Below is a small trained network, with its code and all its weights. Each question gives an input and a target symbol and asks what happens when units are switched off, that is, made to give their printed mean instead of their output.

import numpy as np


def w(rows, s, z=0):
    codes = np.array(rows[::2]) - 128.0
    scale = np.full(codes.shape[1], s)
    scale[-1] = z or s
    return codes * scale


def f(y):
    return np.maximum(y, 0)


def softmax(a):
    e = np.exp(a - a.max(-1, keepdims=True))
    return e / e.sum(-1, keepdims=True)


def log_softmax(a):
    a = a - a.max(-1, keepdims=True)
    return a - np.log(np.exp(a).sum(-1, keepdims=True))


def net(x, mask):
    ids = ['αβγεηθλμξτφω'.index(c) for c in x.split()]
    T = len(ids)
    res = E[ids] + P[:T]
    u = 0
    for l in range(2):
        q, k, v = (res @ M[l].T for M in (Q, K, V))
        z = softmax(np.where(np.tri(T) > 0, q @ k.T / 2**0.5, -1e9)) @ v
        res = res + np.where(mask[u], z, O[l][:, -1]) @ O[l][:, :-1]
        u += 1
        y = f(res @ A[l][:, :-1].T + A[l][:, -1])
        res = res + np.where(mask[u : u + 4], y, B[l][:, -1]) @ B[l][:, :-1]
        u += 4
    return log_softmax(res[-1] @ U[:, :-1].T + U[:, -1])


Q, K, V, O, A, B = {}, {}, {}, {}, {}, {}
E = w([
[100,117,44,85,123,125,172,236,160,89,101],'α',
[152,186,121,75,98,133,214,82,159,210,104],'β',
[127,161,168,110,163,125,122,169,125,53,98],'γ',
[199,67,92,85,118,187,103,56,153,142,108],'ε',
[107,131,210,103,40,238,130,157,93,184,83],'η',
[112,114,193,156,138,64,136,65,99,148,138],'θ',
[87,46,156,233,137,175,142,198,186,95,146],'λ',
[117,90,226,70,180,85,154,75,114,88,122],'μ',
[99,172,76,75,144,113,132,182,107,62,28],'ξ',
[119,108,49,187,116,88,138,202,111,144,162],'τ',
[80,138,112,103,125,196,127,3,147,144,132],'φ',
[73,224,147,106,203,166,87,150,209,193,120],'ω',
],0.016)
P = w([
[88,50,96,44,98,85,71,193,115,129,1],'0',
[115,127,123,114,165,155,113,159,76,149,46],'1',
[130,125,108,127,152,149,119,137,76,131,84],'2',
[154,118,138,149,126,148,127,151,124,140,98],'3',
[149,125,141,150,114,143,131,141,131,129,119],'4',
[143,130,137,147,106,133,138,129,144,118,137],'5',
[136,145,137,142,104,133,140,124,151,114,157],'6',
[136,147,134,140,94,115,145,112,167,112,172],'7',
[120,150,143,146,95,125,122,87,167,87,179],'8',
[111,164,142,144,91,114,120,74,180,87,191],'9',
],0.0088)
Q[0] = w([
[179,130,208,228,111,220,170,153,253,112,166],'0.h1',
[141,193,20,160,87,179,128,175,117,71,148],'0.h1',
],0.006)
K[0] = w([
[122,129,155,156,150,197,193,116,137,114,254],'0.h1',
[140,122,49,138,133,155,165,191,136,138,142],'0.h1',
],0.0085)
V[0] = w([
[254,169,89,61,149,177,175,235,169,43,52],'0.h1',
[145,213,24,218,53,16,105,190,53,209,84],'0.h1',
],0.0049)
O[0] = w([
[209,162,150,254,35,104,86,44,192,107,95,198],'0.h1',
[119,165,239,128,152,246,181,114,243,52,158,1],'0.h1',
],0.0068,0.0012)
A[0] = w([
[218,160,47,226,93,97,95,68,66,253,192,143],'0.n1',
[159,137,79,131,109,122,49,44,187,214,99,2],'0.n2',
[87,177,160,155,187,159,230,83,161,239,251,41],'0.n3',
[117,112,151,141,205,17,117,187,40,123,174,176],'0.n4',
],0.0053,0.003)
B[0] = w([
[31,121,174,62,175,138,140,179,101,147,17,206],'0.n1',
[69,172,82,218,99,91,27,1,113,167,104,178],'0.n2',
[151,86,87,71,76,148,100,56,137,77,177,191],'0.n3',
[161,182,194,219,144,157,171,85,189,120,164,253],'0.n4',
],0.0078,0.004)
Q[1] = w([
[178,58,146,165,121,61,189,212,116,188,249],'1.h1',
[184,68,67,103,135,83,87,86,27,217,255],'1.h1',
],0.0051)
K[1] = w([
[83,43,209,173,227,155,147,94,142,135,65],'1.h1',
[95,98,189,128,102,7,254,24,161,186,187],'1.h1',
],0.005)
V[1] = w([
[131,226,67,47,31,122,227,96,183,169,103],'1.h1',
[66,90,2,167,78,220,79,176,165,124,139],'1.h1',
],0.0044)
O[1] = w([
[134,34,146,238,202,153,149,157,43,254,152,254],'1.h1',
[232,142,218,71,174,12,106,77,47,168,116,87],'1.h1',
],0.0083,0.00094)
A[1] = w([
[107,132,119,151,80,156,142,107,120,169,76,1],'1.n1',
[84,92,48,149,136,142,120,255,156,108,117,107],'1.n2',
[125,184,115,93,138,120,159,161,126,68,102,161],'1.n3',
[103,142,125,188,55,122,132,147,194,52,183,87],'1.n4',
],0.0088,0.0051)
B[1] = w([
[93,166,93,162,59,96,92,139,152,77,143,189],'1.n1',
[84,72,246,80,163,93,146,73,150,149,88,200],'1.n2',
[100,122,175,169,173,121,180,114,107,154,134,209],'1.n3',
[184,171,69,145,111,133,88,151,76,120,186,255],'1.n4',
],0.014,0.0044)
U = w([
[108,75,253,170,176,37,179,96,139,113,88,170],'α',
[145,127,81,254,127,110,171,171,147,117,184,212],'β',
[162,199,27,151,90,112,95,173,146,63,179,132],'γ',
[131,135,123,103,111,48,105,129,117,127,122,43],'ε',
[113,133,175,91,73,176,111,158,81,134,108,88],'η',
[127,78,74,76,151,194,162,161,146,115,109,212],'θ',
[128,139,120,82,135,100,130,137,118,124,116,98],'λ',
[60,118,81,117,135,98,131,179,142,115,112,109],'μ',
[133,134,153,154,105,128,130,107,196,123,128,2],'ξ',
[185,123,176,81,122,177,137,78,160,125,116,61],'τ',
[116,90,92,65,174,88,152,165,33,164,117,130],'φ',
[118,184,141,99,191,142,73,158,178,189,121,106],'ω',
],0.0089,0.006)

Each question gives the input, a string of symbols that net reads in full, and the target symbol t.
The units are the heads (2 rows each of Q, K, V and O) and the neurons (one row each of A and B). Each row of codes is followed by its name. A weight is (code - 128) times the scale printed after its matrix; where a second scale follows, it is the last column's (O, A, B and U).
mask holds one flag per unit, layer by layer, with each layer's heads first. A switched-off unit (its flag False) gives its mean, the last column of its rows in O or B, instead of its output. The means were averaged over made-up inputs and are rounded, as every weight is.
A unit's drop is (log p(t) with every unit on - log p(t) with that unit switched off) / (log p(t) with every unit on - log p(t) with every unit switched off).
The circuit of an input: a set's keep is (log p(t) with only the set's units on - log p(t) with every unit switched off) / (log p(t) with every unit on - log p(t) with every unit switched off). Starting from all 10 units, units are removed one at a time, each time the one whose removal leaves the highest keep (on an exact tie, the one counted first), for as long as the keep stays at least 0.8.
circuit, biggest first: the units of the circuit, biggest drop first
most important unit: the unit with the biggest drop
top k neurons: the k neurons with the biggest drops, biggest first
top k neurons in layer l: the k neurons of layer l with the biggest drops, biggest first
drop of u: that unit's drop, to one decimal
input μ ε θ τ ξ θ θ β, target θ: top neuron : 0.n3
input μ μ α γ β α μ μ τ μ, target γ: circuit, biggest first : 1.h1; 0.h1; 0.n4; 1.n4
input θ θ τ τ β, target τ: circuit, biggest first : 0.h1; 0.n3
input ω λ λ λ ε θ λ, target γ: circuit, biggest first : 1.h1; 1.n4
input τ ε λ λ φ τ γ, target α: circuit, biggest first : 1.h1; 1.n3
input η θ ω γ η μ θ θ τ ε, target θ: circuit, biggest first : 0.h1; 1.h1
input μ γ τ ξ τ γ, target β: circuit, biggest first : 1.n4; 1.n3; 0.h1
input τ μ λ μ, target β: circuit, biggest first : 0.h1; 0.n4; 1.h1; 1.n2
input φ η ε θ β τ ε τ τ, target γ: top 3 neurons : 1.n4; 0.n1; 0.n3
input μ μ ε, target μ: top 2 neurons in layer 1 : 1.n1; 1.n3
input φ φ γ τ θ γ θ θ ε, target θ: top 2 neurons : 1.n4; 0.n4
input γ ε φ, target γ: top 4 neurons : 1.n1; 0.n2; 1.n2; 1.n3
input τ γ μ τ λ, target α: top 3 neurons : 1.n2; 0.n2; 0.n3
input λ γ β β μ φ, target β: circuit, biggest first : 1.h1
input ξ τ θ θ, target β: circuit, biggest first : 0.h1; 1.h1; 0.n1; 1.n2
input τ λ γ, target α: top 2 neurons : 1.n3; 0.n4
input γ ε β, target γ: top 2 neurons in layer 0 : 0.n2; 0.n1
input α θ ξ θ, target β: top 4 neurons : 0.n1; 0.n4; 1.n2; 1.n4
input μ λ φ, target μ: top 3 neurons : 0.n1; 1.n4; 1.n1
input α θ φ φ τ, target α: most important unit : 0.n1
input ω ξ τ β λ ω β γ ε, target β: top 2 neurons in layer 0 : 0.n2; 0.n3
input ω β γ β θ β γ, target β: top 3 neurons in layer 1 : 1.n3; 1.n2; 1.n4
input τ τ τ θ τ, target γ: top 4 neurons : 1.n4; 0.n1; 0.n3; 1.n2
input θ φ θ γ θ, target γ: top 3 neurons : 1.n4; 0.n4; 0.n1
input β ω μ τ η ξ, target α: top 2 neurons : 0.n4; 1.n3
input μ τ θ θ ω φ, target θ: top 2 neurons in layer 0 : 0.n4; 0.n3
input β η β ω β τ, target α: top neuron : 1.n2
input τ τ ω α, target α: drop of 1.n2 : 0.2
